Here is a tiny trained network, its code and every weight. The questions are about switching its units off for an input and a class, where a switched-off unit gives its printed mean instead of its output.

import numpy as np


def w(rows, s, z=0):
    codes = np.array(rows[::2]) - 128.0
    scale = np.full(codes.shape[1], s)
    scale[-1] = z or s
    return codes * scale


def f(y):
    return y / 2 * (1 + np.tanh(0.7978845608 * (y + 0.044715 * y**3)))


def log_softmax(a):
    a = a - a.max(-1, keepdims=True)
    return a - np.log(np.exp(a).sum(-1, keepdims=True))


def net(x, mask):
    res = np.array(x, float).reshape(1, 3) / 4 @ E
    y = f(res @ A[0][:, :-1].T + A[0][:, -1])
    res = res + np.where(mask, y, B[0][:, -1]) @ B[0][:, :-1]
    return log_softmax(res[-1] @ U[:, :-1].T + U[:, -1])


A, B = {}, {}
E = w([
[226,65,130,102],'x0',
[111,125,255,89],'x1',
[92,49,155,217],'x2',
],0.012)
A[0] = w([
[109,174,163,79,123],'n0',
[107,168,157,59,124],'n1',
[100,72,146,165,191],'n2',
[139,141,133,141,128],'n3',
[193,156,68,38,219],'n4',
[132,72,254,101,35],'n5',
[205,176,60,50,48],'n6',
[159,51,87,165,118],'n7',
[168,69,93,172,132],'n8',
[194,179,82,90,82],'n9',
[27,171,93,183,93],'n10',
[108,195,23,138,32],'n11',
[154,70,92,160,102],'n12',
[74,68,176,176,148],'n13',
[100,183,169,72,132],'n14',
[59,142,119,197,151],'n15',
[49,173,84,220,2],'n16',
[124,124,125,123,128],'n17',
[175,54,82,183,118],'n18',
[170,54,63,169,133],'n19',
[167,66,73,166,129],'n20',
[205,126,141,91,114],'n21',
[113,178,29,141,68],'n22',
[111,180,166,78,127],'n23',
[119,188,173,98,128],'n24',
[139,105,178,131,96],'n25',
[205,105,153,94,123],'n26',
[142,87,231,119,53],'n27',
[97,190,162,101,126],'n28',
[48,158,169,119,102],'n29',
[91,167,156,97,123],'n30',
[91,194,162,117,122],'n31',
],0.0087,0.0096)
B[0] = w([
[148,124,184,189,161],'n0',
[148,122,169,176,165],'n1',
[145,153,101,112,216],'n2',
[116,135,128,134,128],'n3',
[43,49,183,108,255],'n4',
[78,179,49,21,187],'n5',
[115,211,35,32,178],'n6',
[168,155,127,148,181],'n7',
[175,162,115,145,182],'n8',
[106,158,87,75,164],'n9',
[67,129,77,27,201],'n10',
[2,21,207,124,176],'n11',
[188,143,136,162,159],'n12',
[71,127,95,61,214],'n13',
[163,124,178,177,176],'n14',
[57,59,138,81,210],'n15',
[177,248,42,43,168],'n16',
[128,132,134,125,128],'n17',
[184,158,125,145,192],'n18',
[185,178,115,153,203],'n19',
[204,186,113,155,189],'n20',
[68,103,133,78,162],'n21',
[35,59,156,78,182],'n22',
[150,126,178,179,167],'n23',
[156,126,199,184,165],'n24',
[110,129,112,104,142],'n25',
[73,105,118,79,170],'n26',
[90,160,74,39,171],'n27',
[149,127,171,181,166],'n28',
[151,95,204,182,172],'n29',
[160,120,198,190,156],'n30',
[147,118,164,170,166],'n31',
],0.0077,0.0091)
U = w([
[71,31,170,125,111],'0',
[134,217,38,85,248],'1',
[227,167,168,255,7],'2',
],0.0089,0.0018)

Each question gives the input, the list of numbers given to net, and the class t.
The units are the neurons (one row each of A and B). Each row of codes is followed by its name. A weight is (code - 128) times the scale printed after its matrix; where a second scale follows, it is the last column's (A, B and U).
mask holds one flag per neuron, in row order. A switched-off neuron (its flag False) gives its mean, the last column of its row in B, instead of its output. The means were averaged over made-up inputs and are rounded, as every weight is.
A unit's drop is (log p(t) with every unit on - log p(t) with that unit switched off) / (log p(t) with every unit on - log p(t) with every unit switched off).
The circuit of an input: a set's keep is (log p(t) with only the set's units on - log p(t) with every unit switched off) / (log p(t) with every unit on - log p(t) with every unit switched off). Starting from the 12 units with the biggest drops (on a tie, the unit counted first), units are removed one at a time, each time the one whose removal leaves the highest keep (on an exact tie, the one counted first), for as long as the keep stays at least 0.8.
circuit, biggest first: the units of the circuit, biggest drop first
k most important neurons: the k neurons with the biggest drops, biggest first
drop of u: that unit's drop, to one decimal
input [-1,-7,-2], class 0: circuit, biggest first -> n11
input [2,8,2], class 1: 2 most important neurons -> n5; n4
input [-2,-5,-1], class 0: circuit, biggest first -> n11; n22
input [-1,-3,-2], class 0: 2 most important neurons -> n16; n4
input [4,5,1], class 1: circuit, biggest first -> n5; n4
input [0,-4,-1], class 0: 3 most important neurons -> n16; n4; n5
input [1,7,-8], class 0: 3 most important neurons -> n4; n21; n26
input [1,5,1], class 1: 4 most important neurons -> n4; n5; n11; n15
input [0,1,-5], class 2: circuit, biggest first -> n10; n13; n5
input [-6,-5,0], class 0: 2 most important neurons -> n11; n22
input [-2,-3,0], class 0: 3 most important neurons -> n6; n16; n5
input [1,8,3], class 1: 3 most important neurons -> n5; n4; n27
input [-5,-3,4], class 1: 2 most important neurons -> n16; n4
input [-5,-1,7], class 1: most important neuron -> n16
input [7,1,6], class 1: drop of n5 -> 0.1
input [2,3,-4], class 0: drop of n4 -> 0.2
input [-8,-6,-7], class 0: drop of n11 -> 0.2
